Each row has a class, written after it.
[ -2  -9   7 -11  20  -1   0   6   8 -36   1  32 -21   7 -13  -2 -13  -5
  12 -26  -5  46 -15   5  -2  27   6 -73   9  16   0  13 -10  -2  -3 -27
   5   8  20  18   4 -37  -2  -7   9 -15   8   0   3  16   5  -4   8  -5
  57   3 -31  -2  20   4  -5 -12   5 -26   3  -3   5 -34  11  -1] | z596
[  2 -16   7  -8  20  -1  -5   6  15 -40 -18  15 -19   8 -13   4  -5  -4
  14 -16  -9  47 -11   3 -17  32  -5 -56  15   7   1   4   4   0  -7 -25
  13  13  15  22  -3 -19  -6   7   5 -13  15  11   4   9  -1  -7  18   4
  18   8 -26  -6  22  15  -6  -9  -1 -25  -6   2   1 -39   9   7] | z596
[  5 -11  -3  18   0  -5   7  13  -1  11 -34  -7 -14 -14  -2   6  -5  -5
   5 -12  -6  29  -7   1  -9  33 -10  29   1   5 -28   3   9  13 -11   4
  17 -18  -8   9   0  -8   8  -2   5 -16  57   9  -6  18  -5  19   9  13
 -51   2 -12   5   9  20   4   5  -3  13 -19  -3  -4 -28  -1   1] | z100
[ -9  12 -40  11  -6  -6  -8  -6 -10 -35 -19  19   0  25 -30  -3  -2  -2
 -18  34 -17   0  -6 -10 -39   7 -11  73  -5   4 -33 -16  21  15  -5  10
  22 -19  -5 -13  18 -11 -14   0  -6   9  32 -24   7  28  -7   1  13  -4
   8   5 -11  18   3  10   5   6  -5  12 -21   1   5  13 -13   0] | z777
[-13   6 -28  -7  -7  -1   4  -2  13 -26  -5  -2   8  38 -31 -22  -3 -13
 -23  31  -7 -10  -9  -8  -5 -14   0  66 -30  -5 -21 -12   9  10  -4   8
   7  -8 -13 -25   4  12  -5   8 -12  12  24 -21  -1  36  -5   5   0  -4
   3   1  -8  12  -2   6   3   9 -18   2 -18   0  10  20 -15   7] | z777
[  4  -2  10 -10  -5  -2  13   5  -9  31  20  29   3  21   4 -28 -13  -9
 -16  12  14  -7  -2  -8   1  -7   3  52  12 -23 -24   6  -2   3  -4 -10
   6 -14 -11 -30 -11  -8   3   9   5  18  29 -16  -3  19  14  28  -2 -17
   8  -6 -16  -2 -25   9   4   8 -16   8   3   5  10   4   0   6] | z100
[  1   2 -32   8  -6  -3  -4  -7 -13   0 -30  19   7   4 -52   3   2  -2
 -36  16 -10 -13  -7  -5 -14 -17  -9  73   7  -5 -41  -6  20  16  -6   5
  11 -27  -8  -3  19   6 -17 -10  -6  12  23 -45   0  19   3  -2   3 -11
   0   4 -16  14  11  -2  -4   0   8   8 -18  -2  10  15  -8   8] | z777
[  2 -10   0  -9  24  -1  -4  16  -2 -44   2  30 -20   1  -7   3 -17   0
  -4 -30  -2  48  -4  14 -20  24  -5 -63  29   5 -12  17  -8  -8  -5 -22
  18   8  20  20  14 -39  -5 -15  15 -14  15  -2   4   5   6  -1  14 -17
  50   3 -37   7  23   9  -2 -10  15 -32   2   2  10 -33   9  19] | z596
[-25  10 -28  -4  -6  -4  -3  -3 -15 -31 -11   4   2  29 -34 -10   3   2
 -29  21  -7  -6  -2   2 -14 -16  -8  56 -16   1 -18 -24  13   5  -7   1
   4  -7  -1 -15   7   5  -7   3 -11  16  -2 -29   3  35   1  -7   4 -12
   7   3  -2  19   6   4   3   3   0   4 -18   0   8  22  -8   6] | z777
[ -8   6 -25  -1  -8   3  -8  -4  -4 -19 -41  -7  -1  12 -55  -1   2  -1
  -9  27 -11  -9 -14  -6 -10  -5  -4  73 -14   8 -26 -12  13   9  -6  14
  14 -21  -9  -7  18  13  -9  -1 -13   5  22 -25   5  23 -10 -10   6  -9
  -8   7  -7   6   8  14  -2   4   1   5 -16  -2  -2   5  -8  10] | z777
[-25   9 -38   9  -2  -1   6  -4  -8 -13  -5  20   1   9 -37 -10  -1  -6
 -19  18 -19 -11  -6  -9 -25  -6  -6  68  -4   9 -44   4   9   9  -9   8
  17 -22 -14 -11   7  -2  -7 -15   1   6  39 -31   4  28 -13   9   0 -11
  16   0 -20  16   7   3   4   6   8 -10 -16   0   5   6  -5   6] | z777
[  2   5 -11 -21   6   4  -3   7   5 -32   8   9   0   6   0  -8   7   9
   5 -18  -6  17   1   1 -21  -1  11 -45  18   5   2  11  -6 -11   2 -18
   9  34   8  10  -1  -9 -11  -3  -1   1 -38   2   4   1  -1 -15   6 -13
  47  -1 -17  -9   2   5  -7  -4   4 -21  15   6   3 -12   9   9] | z596
[  1 -11  -5 -13  17   1   2  13  10 -62   0  15 -11  14  -8 -10 -15   3
   6 -21  -3  44   1   7 -21  17   4 -73  13   6  10   5 -12  -8  -4 -26
  11  32  21   6  -6 -19  -2   4  -4 -10 -23  14  -3  18   3 -12  11  -7
  33   5 -18  -3  11  16  -7  -9  -1 -29  19   5  10 -14  10  17] | z596
[  5 -19   8   6  -2  -5   3  11  12  16 -56  -1 -28  -4 -20   4  -5  -2
   8  -8  -1  31   1  -3   4  36  -9  29  -3   3 -21  -9  14  11  -9   5
   9 -15   2   6   7   1  -1  17   2 -10  39  14   0  27  -5   4  11  10
 -40  21  -2  -4   8  17   5   3  -7  17 -16   8 -17 -28  -3   1] | z100
[  1 -12  15  -1   6  -4   8   3  -1  29 -11  34  -4  -6 -26  -9  -9  -2
   0 -14  -6  19  -3  -7 -13  19  -7   4  24   1 -30   3   7  10 -12  -4
  12 -17   3  -4  -2 -27  -2  -1   5   4  50 -17  -5  25   5  28   3  -1
 -14   0 -28  -2   4   9   5  -2  -7   6  -9   6 -15 -19   2   9] | z100
[ -4 -13  -7  12  10  -3   0   6   3  -9 -39  21  -6  -6 -48   9  -9   6
   5 -18 -14  35  -2  -7 -28  28 -13  -4  20  14 -31  -6  14  12  -9   6
  18 -17   5   5  -9 -30  -3  -8   4  -8  38 -12   5  21  -1   1   6  -4
  -6   6 -26   3  15  16   2   1   2   4  -3   7  -9 -15  -2   7] | z100
[  1 -14   9 -12  17   1   4  11  12 -28   1   7   2  -4   9  -3  -7  18
  21 -27  -2  32   8   3 -24  22   8 -73  40  12  24  -3   5 -15   1 -14
   7  32  18  15 -10 -12   3   9   1 -12 -31  25   1 -11  -3  -6   8   4
  16  -1 -11 -16   0  10  -7  -6  -1 -24  29   8   0 -31  20  13] | z596
[ -2  -2 -29  33   9   0   9   9 -11 -14 -15 -20 -10 -29  21  15  -4 -14
 -13  -6   2  16   6  14 -24  11 -19  12   6   4 -31  19  16   7  -9   0
  16  -7  -4  22  15  -4   4 -27  10 -18  49   3   5 -11  -4  17  11   1
 -50  -4 -12  17  20  13  -9   0  19  -2 -19 -13   1 -16  -7  -7] | z100
